[  4  14  16  26  35   6 -13   5  -2   2  10  18  57  17   4   5   4 -19
   3  11  29   5   0   8  37 -27  25 -16   7   7  26 -18   0  -3  44 -30
  -1   4  17   2   6 -34]	kuli
[-17 -26 -24   5  37  28 -39  30   4 -13   9   3  53  -5  34  22  19  -8
  23   0  39   5   1   1  -1  40  -5   7  -7 -14  25  34 -43 -17  15 -38
  21  -9  -6   4  -6  -2]	Pite
[ -4  28  18   4 -41  -6   2 -22  -1  15 -45 -48 -19 -11 -17  19   5   9
   8  22 -13   6  -8   5  -8  20 -28  -9   1  -7   8 -19  -7  -7  -8  19
   0 -11 -16  -5  21  21]	zaf
[ 11  19 -12  19  19   7  -4  24   9  -1  19  43  37 -10 -11  -5 -15 -41
   1 -11  -8  28  14  -9   8 -13   1 -16  -6  -3  -6  -7  -6 -19  26 -14
  25  14  19  -6   0  -8]	zaf
[ 13 -20 -13 -26  10 -35   2 -12  35 -23  27  18  35 -11  -7   6 -12   6
 -13 -34   2  -7  32 -13   3 -18   7 -19  -2  19  13  14 -11   2  28  -3
 -50  -9  19  24  -7 -37]	dab
[ -9 -12   3 -18   0  32  14  13 -11   0  20 -28   5  11  14 -12 -12 -10
   3   9   0 -16  24  -2   8 -21  -3 -25 -14  28  17  14  19 -15 -21  10
   6  14  31  14  -7  21]	mokep
[ 12 -15 -17 -22 -25   4  15  -9   5 -19 -33  -3  26   7  -2  10   8 -27
   8  21  41   1 -13  24 -11  27 -23  24  16  26 -17 -16  15 -10   0 -27
  10 -22 -27  25 -17   9]	Pite
[  3  -7 -12   4 -10 -40 -13  -6  28  -9 -37  42  11  23  13  -7  14  -7
   5  31  29 -10   9   0  16  29  16  -8  -9  38  12   7 -23   5   3  11
 -22   1  13   3  16  46]	Pite
[-21  -5 -32 -17 -40   7 -23  -6  11 -11   1  30  12  28  17  -3  26  29
  18 -17  19   6  18 -12  41   2 -55 -25  28  41  -8   8  17  23  16 -14
  11 -13  -9 -15 -13 -23]	gid
[  4 -13  12   5  25 -19  -7  11  15  -3  14   0  24  13  -2 -45  -3   4
 -11   7   4 -11   8   1  23  -1   2  25 -33  27  13  24 -35   8  26  23
 -12   0  28 -22   2   0]	sudo
[ 18 -10  -8  39   7 -15  36   2 -15  11  19 -22   7 -37 -14  -8   5 -27
  -4   4  -4  -1  13  10 -18  17  18 -10 -12  17   0  -2   2 -33  27  20
 -23   3   3  -9   6 -19]	sudo
[  4 -26  17   0   3  14  29  33 -72  -7  43 -90  40  13  -5   5 -13 -10
 -10 -37 112 -18 -13  -4 -14 -47 -31  10  34  31  -1   8  21  12  35 -23
 -37  16  11   6 -66  16]	gir
[ 13 -14   9 -20  -7 -15 -24  -4  -3 -17  -7   7   3  20  -4 -34  10 -16
 -13  12 -31   8 -14  -1  -7  14  23  18  -1  33 -11  40  -4 -48  -3  -2
 -12  22  15 -11   8  39]	zaf
[ 11 -13 -12  21  58 -19 -38  29 -39 -31 -49 -12 -12  -1  -7 -11 -18 -21
   8 -21  13  -6  15   0 -13  25 -11   6 -13 -19  18   7 -47 -10  14   3
  38  10  21 -14  -4   9]	Pite
[ 15  29 -16  35 -38  11  39  15 -14 -13 -14 -35 -24  -4   0   3  26 -48
  27  18 -43  16  21  20   5  14  28  14 -20  34  -8 -33 -28   4  15  24
  34   5  -5  -1 -10  -9]	Dorel
[ 10 -13  21 -22  60 -27  17  -8  -6  16   5  30  37   7  -2  29 -30   2
 -35  14   0  -5  13   5  12  -1 -35  -7  24  47  20 -13  18 -51   7  17
 -17  23   5   0   8  11]	zaf
[ -6  -2  -9  -7 -17  -6 -14 -12  25 -34  -4  12  39  18   1 -22  -3  17
   1   3  55 -16  -8  20  16   6  -6  17  18  -1  -6 -19  14  20   4 -19
   7  -6  -1   9 -13  -5]	Dorel
[ 14  19  -7  21 -12  26 -12  19  17 -19  -7   8 -12  22  -9 -47  16  -3
  12   3  22   6   3  -4  31  21  19 -36 -52  15  28   8 -12   4  30 -31
 -10  14   9 -19   9 -10]	mokep
[ -3   5  -9  10  -7   5  -5 -13  -9   1  -5 -15  -8 -10 -19  -7   5   5
  13   7  31  -1 -28  -4 -15  -6   2  -1  20 -33 -16   0  -6  23 -17   8
  -3 -15 -15  -4  -1  23]	Pite
[ -1   4 -32   9 -25  21  -6   9  39 -21  37  23  25  21   0   9 -12 -13
  37  -2 -13  11  29 -11  29  13  -2  -1 -25 -32  14  21 -32  14   9  10
   9  10  -1 -13  12 -12]	Lamo
[  0 -21  22 -31  30  -7  21   3  -1 -21  35 -23  20   4  23 -35  -6  -3
 -27 -10  -6   2   0   3   6 -22  -4  -3  22  26  14  16  22   7  -6  14
  20  28  11   8 -18  23]	Degir
[ -3 -12  28  -3  -5  20   4  -3 -31  -8 -24  24  27  -5  -8   0  31   5
  -9  24  35  17  -9  12 -10  20  15 -17  40  53  40 -14  14 -16  23 -16
 -31  -1 -12  14 -36 -21]	Dorel
[-14   8  45  15  -9 -23  26   8   6 -34 -20 -23  -3  -1 -28   3   2  33
 -20   6 -55 -15 -39   2  -3  42 -12  20  57  10 -11  41  30  -6  -7 -18
   9 -16 -20  -3  -1  43]	gid
[-15  10  12  -3  -2 -31  25  14   2 -36 -44  20  32  14   9 -19   2 -22
 -30   7 -17 -19  10  13 -14  28  -8   7  34  27 -13   2  40   2   4  -1
 -19 -17 -18 -10 -37  34]	dab
[ -2  27  -6 -16 -28   0 -12 -10  34 -42 -32   3  21   6  -7   5  -2 -18
  -6   2 -23  -8   4  11 -29  39  31  21  27 -11 -19   9 -16   5 -19   7
  -6  -2 -33 -16  19   0]	Dorel
[-28 -19 -17  -2  -1  12 -56   2  -4   0   7 -17  24  15   6 -31   4  15
  35  -7  -7  -5   2   2  22  -1 -22  16   5  -2   5  21 -10  -2  -3  -1
  53  -8  28 -14   0  21]	Zul
[ -4 -17 -18 -23   1   5 -26 -14   9  -5   1  15  12 -18 -20  -7  -7 -16
   1  -8 -37  22   5  -3  -8  14   1  -1 -27 -38 -12  16  11 -21 -12  -2
  23  -4 -25 -11  14  -5]	kuli
[-22 -11   5 -25  28  23  37  10  -8  12  52  30  13   7  15   6  13   3
  25  11 -16 -11   6 -11  25 -14 -10  22 -32  -2  10  -3 -26  34 -18  36
  23 -11  -3  15   3  32]	zaf
[  8  36  43   4 -19 -21  -9  15  -1 -13 -43   6 -19  25 -26  -6  29  27
  -3  16  -9 -28 -42 -14   5   1 -13  30  22  20 -19  18  20  12  13  44
 -14 -13 -24   6  32  34]	Degir
[-27  -1   4 -17 -11  -1  -1  14  22  10  20 -21  -9  17  25   0 -15 -12
 -24   4 -36   0  29   6  -5 -37 -39 -25  30  10   9  19   5  10 -36 -23
  33  11  -6 -11 -14 -10]	mokep
[ -1  -9 -16   3  39   0 -42  37  31  -8  36  53  21   2   9 -14 -22  15
  20  -3 -16  -9  31  12  13  20  24  27 -59  18  10  45 -36 -27   9 -10
  10   3  38 -20  11 -14]	gir
[ 15 -29  25  11  -7   6  37 -18 -20  31 -22   0 -18   0 -25  38  28  -3
 -42  51  34  15  -6  -9  16  23 -57 -22  34  -5  14 -15  -3 -11   4  12
 -17   0 -26  11  25  30]	Lamo
[-21  -4  21  -3 -30  16   1  26  -6  13  37  20  35   3   7   7  14  -8
 -15  14  19  26  16 -20  -1  -4  -3  -5  -4  12  10  31  -1  19  -2  -6
 -16  -8   8  -3  -7  29]	gir
[ 30   1  -1 -31  26  -3   6 -11  32  11 -11  15  22 -26  -7  15 -22  -6
 -44  -8  10  10  -7  14 -24   2  11  13  -5  -7 -22  -4  12 -24   5  11
 -47   0 -17   2 -13 -35]	molo
[ 14 -10  16   7 -21  -2  32  15   1  -2  30  55 -27  46 -11  19   0   7
  -2   5 -30  -5   9 -18  36   0 -29  26  15  16 -12  23 -15  47  -1 -22
 -26 -38  -8  10  14  31]	Lamo
[ 15 -25 -23  26  37  15 -42  14  18 -15  19  14  15 -20   7 -32  -6  -5
  -9   3  23   9  36   4  13  31  -5 -33   3   4  48  10   1  -5  38  -1
   9  19  39   0  -2 -33]	Zul
[ 11  -1 -17   9   1  -3   0   3 -19   4   9  -2 -24   5   4   9  30 -11
  32   4 -19 -12 -14   1  -3  -8  30  15   3  33 -16  20   9  -2  23   3
   3 -11   3  28  12  -7]	molo
[  2  -5 -37 -13  -4   9 -22  28  13 -26  44   1  25   2 -12   1   4 -16
  20 -15 -32   8  31 -20  12   3  -2   6 -22  12  -2  14 -21   7  32  39
  68  41  15  -1  -4  -2]	mokep
[ 13 -31 -12   2  -2  56   8 -14 -36 -25  -1   1  13  -5  17   4  41 -13
  -5 -11 -41  20  32 -29  14  65   3 -23  48  32  57  31 -10  29  44  14
  -8 -25  18  16 -13   3]	gid
[-10  -5  -6   7 -20  -4  23 -20 -12 -10  12   3 -26   8 -15 -35  11  12
   3  -2  15   0  -2 -17  24  -7 -25 -29  41   0   4 -10  34  47  -4 -41
  22 -21  -4  15 -12  15]	sudo
[-17  -5   0  -2  10  11   7 -32  -5   3  -5  11 -21  -4   3 -24  -2  16
 -11  -3  10   3 -25  -1  -2  14 -39 -40  20 -16   4   4  56  16  -5   2
  -2 -25 -27  -7  13  23]	molo
[-28  -7   5   7 -30  15  -7   5   9   2  14  -5  55  -4   9  22   7  -7
  16   6  55  11   8  -6  18 -14 -13 -33  29   8  20  15 -26  25  10  -7
   7  22  11   9 -10   8]	gid
[  2 -14 -12 -13 -12  17 -43 -17   2   4 -34  10 -21  -7 -10 -41  -7  12
  10  18  12 -18  -1  20 -18  -2  -2  -8  19  17  19  -5  -5  19  -2  19
   4 -10  23   6 -17  -5]	mokep
[ -4 -12  15  25 -42 -26  37  11  10  20  21  -7  27   1 -32  15  14 -16
 -18   6  -8  16 -13 -21   6   8 -21   5  -5  -8   4  38  12 -14  18 -32
 -48 -16 -39   2 -14  17]	dab
[ 22   0  -1  10  17  -4   3  15 -13 -25 -31  42 -20   5 -22   3   6  -7
  19   1 -13  -6  15  -1   6  29  13  -5 -37  17  10  -4  11 -28  11   5
  45  24   5  11   2  19]	Pite
[ 27  -4  14   7  41 -19 -27  -3 -28 -36  12  -1  21  21  17  -4   6 -21
 -12  10  24  12   9  10  15   3  39  11 -12   5   8  -4 -36   3  14 -13
  16  16  39   9  38   1]	Pite
[ 15  19  11  -6  11  20 -18  -8   0 -13 -36 -17 -24  -7  -5 -49 -38   4
 -14 -22  -5 -13   7  12 -24  -9  32 -16 -20 -18  38 -18  13  26  -2  -4
  21  14  24  -4 -19  -8]	mokep
[ -3   1 -21  16  37   6 -28  -3  14 -18 -20  -1 -26   3  32 -13  -2   9
  16   3 -19   1   8  10  25  44   4 -20   0   1  35  10 -16  16  17 -16
  40   4  19   4   0  15]	molo
[ 14 -14   9   8  35 -31  -1  20  -8 -32  32  10  23  12   4  16 -11  -2
  -9 -13 -17  -4  38  -1  13   5   5  -3  -6  38  12  16  -2   5  45   0
  20  25  31   3  24   8]	Lamo
[ 11   5 -25  22   4   2  -5  30 -23  -3  16  -6 -23  24   5   3   4   0
  22 -10   6   1  27 -13  30  -1  -6   4   6  16   8   0 -33 -16  10 -19
  17   6  33 -16 -13 -25]	gir
[ 26   0 -11  -8 -14 -18  -3   8  19 -51  -9 -42   6   5 -36 -45 -27  -3
  10  -5  10  -9   9 -14   9  37  28  41 -24 -27   3  14 -33  -7   0   8
  -3  15  33  -6  -6 -12]	sudo
[ 35 -30  22  20   2 -30  14   3 -21   1 -30  -8 -45 -13   6  -9  22 -15
 -24  42 -41  -2   8  50  -9  14  23   7 -28  46  21 -10 -13 -41  -1 -13
 -47 -22  14  36 -15 -30]	mokep
[-10   5  25  19  31  -7  14  31  13  23  -6  52   3  -3  -3   7 -15  -6
 -26   7 -13  -1  12 -12  10  14 -29  15 -22 -34  12   1 -41  -6 -15   8
  14 -12 -11 -22  17  -6]	sudo
[-27   0 -26  -5 -25   6 -20  -7  10  -4 -11   5   2   9  -9 -16 -10  13
  25  -7  24 -12 -19  -9   0  -6 -24 -22  25 -30   7  -6  -1   5 -20   5
  11  -2 -15  -8 -12  11]	mokep
[  4  12  -5   3 -33  15 -24 -15 -15 -30   5 -42  34  14 -13 -13 -30  -5
  30 -27 -34  14   2 -15  21   6  12  17 -28  -7  19  28   9   4  20  31
  15   4  27  -5   7   9]	gid
[  5  34  10 -18  27   9 -19   6 -22 -24 -29  -7  24   8   5  25  24 -23
  -6  20 -10   4  -2   0  18 -35  39  17   4   8 -34  -2 -32  -4 -12  29
 -12  -2   7  19  26 -19]	gid
[ 12   2   1   5  12  -5 -17   0  10   7  -3  13  -5  14  14 -29 -29  -2
 -17   0 -27  16  27  -8   7  37   1  -5 -56  34  70  22  27 -21  30  -6
  27   7  24 -21  31   0]	gir
[-10   5  15  15   5 -15  -7  26  -6 -10 -27  39  23  32   9  14   9 -23
 -12  13  10 -17   6 -16  21  -2 -25  11  -1   0   2  19 -11  -5   4  35
   8   3   4  -1  39   6]	gid
[ 11  -4  40 -14  43 -27  21   5   0   5   3 -14   2   1 -23  11 -13   1
 -42  -2  -5 -21 -22  -8 -13   0 -26  20  35   6 -15  37 -11  22  -9  22
 -47 -16 -35   0  43  42]	Degir
[  0  -7  -7  18  24  -4  -9  32  19 -26 -17  28 -44  -4 -14  -6   1 -22
  17  12 -81   2  27  10  22  26 -18  -2 -30  -1  -6  19 -51  -5  -2  28
  39   1  -6 -18   2  10]	kuli
[-35  12  19 -45 -31   7  28 -17  27 -13  -1   3  13   6 -12  17   1  18
  24   2  -1 -18   7  14  -9 -13 -26  -7  37  -6 -28  -1   1  43 -39   6
  17 -28 -13   5   5   1]	molo
[  7   4 -22 -14  36  15 -26  -2  19  -9  40   0  55 -19  -9  14 -22   9
  14   4  38 -10   3   0   3   2   1  -4  23  13  -8   8  -1  -5  23   7
 -25   6  17  13   8  -4]	zaf
[-31  11  11 -13   6  12   2   3 -20 -24 -45  48  16  10  -4  20  25  39
  15  -4 -15 -23  37 -11  29  46 -50 -15  32  22  16 -22  12  51  20  10
  30 -44  -3   8 -22  34]	dab
[ -8 -24 -23  -7   0  14 -32   3 -13 -18  52  25  40  10  16  -7  -5 -19
  -9 -26  11  28   7 -22  14  -5 -12  -3  26 -10  -6  42   1  36   9 -27
  -3  -7   0   2   4  -3]	gid
[ 16 -17  -2 -12   3  13 -24 -21 -14  -5  26  -1   2 -14   2 -31 -16   9
  -9  -3  21   2 -10  12  -5 -13 -15  -4  38   2  -8  -3  51  10  -1  13
  32  16  14  18   0  12]	Degir
[ 23 -37  31  12  -5   3   1 -14   3 -18  11  -2 -57 -12 -14 -42 -22  10
 -40 -16 -17   5 -23   2 -11  21 -27 -30  35   9  10  18  18  -1  14 -12
  11   3  18  -9   7  33]	kuli
[  5  -9  10 -13  18 -18  34  30  40 -20   1  27   1  16 -11 -43  18   9
 -15  21  31  -9   6  -3  23  18   5  21 -34  14  21  -3 -26 -18   5 -12
  39  12  32 -11  10 -21]	gir
[-14  -8   6 -27 -28  39  -5   6 -22  10  15  28  39  -7 -18  46  38  18
  24   1  15  18  10 -32  -5 -13  13  -4  52  10  -2  13 -18  44  13 -24
 -26 -37  -1  28 -18  -2]	Lamo
[ 10 -12   2  -9 -26  12   0 -29   7   1 -46 -47   2  -1 -21 -27 -11 -11
  -2  16  27  -6 -21   1  -2  11   5   4  30 -26  12 -12 -14  -1 -10   4
 -10 -11  15  -2  -9  14]	kuli
[  9 -16 -28  -7   0 -14 -15 -18  20  -2 -25 -68 -16   9   8  -5  14 -13
  -2   1  16 -13  -3  -2 -16   3 -10  -7 114  45  16  23 -51  34  36  -5
   4   5  22  -2 -19 -16]	molo
[ 16 -23  36  -2  11  16  10   7   4  22 -27 -23   3 -20 -20 -15  13  -8
 -35  26  13  36 -18   5  23  11  -9   2 -52  -5  36  -8  -2 -38   3 -24
  15  13  -1  23 -16  19]	Zul
[ -2 -15  14  11  17  16   6   6 -20  -5 -33 -47  50  -5  11   1  14 -37
 -11   2  46   3 -10   1   9  14  -5 -24 -11  23  22   8  -6   2  46 -11
 -52 -27  -6   8  -7  36]	kuli
[  7 -11  -5 -17  48 -11 -17  12   6 -25  -9  50  -2   6   9  -7   3   2
  -3  -8 -10 -10  30   3  14  29 -39  -4  -3   8  21  -2 -16   9  13  38
  45  17 -12  -7  27 -13]	Degir
[-11  17  16  -8 -12  22   0  15  30 -28  42  18  80   7   2  15  -4  -5
  16  -5  35  -8  28   4  17 -30  27  18 -21 -15   5  -3 -34  56   8   7
 -17 -19  22  28   3 -32]	Dorel
[-12 -24  14  -9  -5 -15  -3   9   7   8   9  12  47   1  -1  14   0   7
 -29 -10  54  11  28 -28  15  14 -47 -16  31  -2  23  -4 -41  11  17   3
  15  24  13 -18  -8   5]	sudo
[-21 -24  33 -26  -7 -30  30   2  16   6  17  -4  25  -9  -6  -7 -31   0
 -24  -2   5  -6  15 -12  -8 -11 -41   3  -3  10  11   8   4  -1 -17  17
  32  -1  20   5  19  23]	sudo
[-25  18  -1 -46  22 -23   4  27  68   4 -46  29  28   9  24   8  11   9
  13  -2 -21 -38  36  14  13 -39  -5  12 -19  22   5  10 -37  34 -25  33
 -21 -11 -25   9 -40 -15]	Degir
[-16  36  -6   4   5  26 -29  12  -3 -16 -23 -39  24  22   8  -5   6 -21
  17  -7  43 -31 -18  -2  -7 -46   7  19 -26 -28   1   4  11  19   9  17
  11  -6 -26  13  19 -19]	Dorel
[  6   0  12  -4 -31   7 -21 -35  -3 -36  -5  13 -11  -3  -1 -22  -9  15
 -15 -13 -16  21 -12  12  -2  17  -2 -28  27 -11   1  -4  14 -12  -5  -6
 -20  -1  -2  -6 -24  10]	dab
[  0 -13  18 -12   0 -17  12   2   5  -9  11  44   2  12   7   4   0 -12
 -15  16 -14  13  13  -3   7 -11 -14  -1   6  18  -8  -2 -20   8 -22  29
  23  -1  18   4  13  29]	Pite
[  0  11 -23 -19  -6   8 -26   7   3  12 -23 -10  -9  12  37 -27  22 -10
   2  -3  16 -19  14  -7   1 -35   9   8  11   0  -2   2  24  38  -9   6
  36  10   5  19 -12   4]	Degir
[  8  -9 -23 -19 -12 -14  -4  18  33  -6  51   7  37  26  10 -15 -23 -14
   3   1  46  11  13 -12  24 -20   5  28 -22   6   4   7 -44 -15  -1   6
   0  21  39 -16   7 -27]	gir
[-11 -12   3 -14 -21   1  32  18  -6  -1  -6   8  15   3  21 -10   3 -27
  -7   1 -29  20  20 -11  15 -13 -12  -4 -44  26  12  13  21 -26 -12  33
  -1   1   7   6 -18  -4]	gid
[ -5   9  -1  -4 -30 -34  -5   8  51  -8   0 -10   7  -8  -7  11  16  -6
 -10  -7 -27  -6  -6   0  -8  -9  -1  13  -5  -9 -37  16 -13  25  13   8
   3  -9 -31  -8  10   6]	kuli
[ 31 -17 -12  15 -21  17 -10   8 -33 -24  -5  -4  -7  22   6   2  19 -15
  20   9   1   3  22  -4  21  44  37  16 -34  21  18  18 -11  19  37  -8
  -8  13  19  20  -2  45]	Lamo
[-13 -24 -28  10  35 -28  -3  16  -2  30  38   7  19  -3  32  -7 -15   7
   8 -22  22  -4  14   0   3 -10 -32   3  38  17  22 -23 -35  -8  23   3
  61  39  32 -36 -28 -12]	zaf
[-16   4   8 -11 -19   9  -2   0   4 -16   3 -26  -3  19   5  -4   8  10
  16  19 -51 -12   1   2  16  30 -11  26  -8  18   2  22  26  28   5  17
  23 -21 -21  -6   6  34]	kuli
[-26   5  11   6 -17   1  -9  -5 -19  -7 -26 -13   0  14  -5  10  26  30
   9  22   3 -23  -3   7 -10  24  -2 -13  64  20 -18  23  28  22  -6 -23
  -9 -11 -19 -17   0  54]	Lamo
[ -2  -8 -17  11  19  -3 -36   8  15  -9  -4   5  11 -10  23   6  -8   4
   4 -19  25   1   7   0  -5  34 -11 -12   2 -21  14   8 -22  -6  28   2
  39  17  20 -10  17 -12]	molo
[-21 -12   2  -4  -9   5 -48  27  31 -17 -10  31  40  -3  -6  -6   7  19
  14   6   3  -4  28  -9  11  44  -9   3 -25 -24  18  32  -9 -16  -8   3
   3  -9  18  -3  14   3]	Zul
[-11 -10  11 -24 -37  30 -45  16  40   3   5  11   4   1  19  37   9  14
  -5  15 -12  18  16  -4   3  11 -26  -2  20   3   7  51 -19  14  -4  -7
   0   6  -1  21 -29  -2]	molo
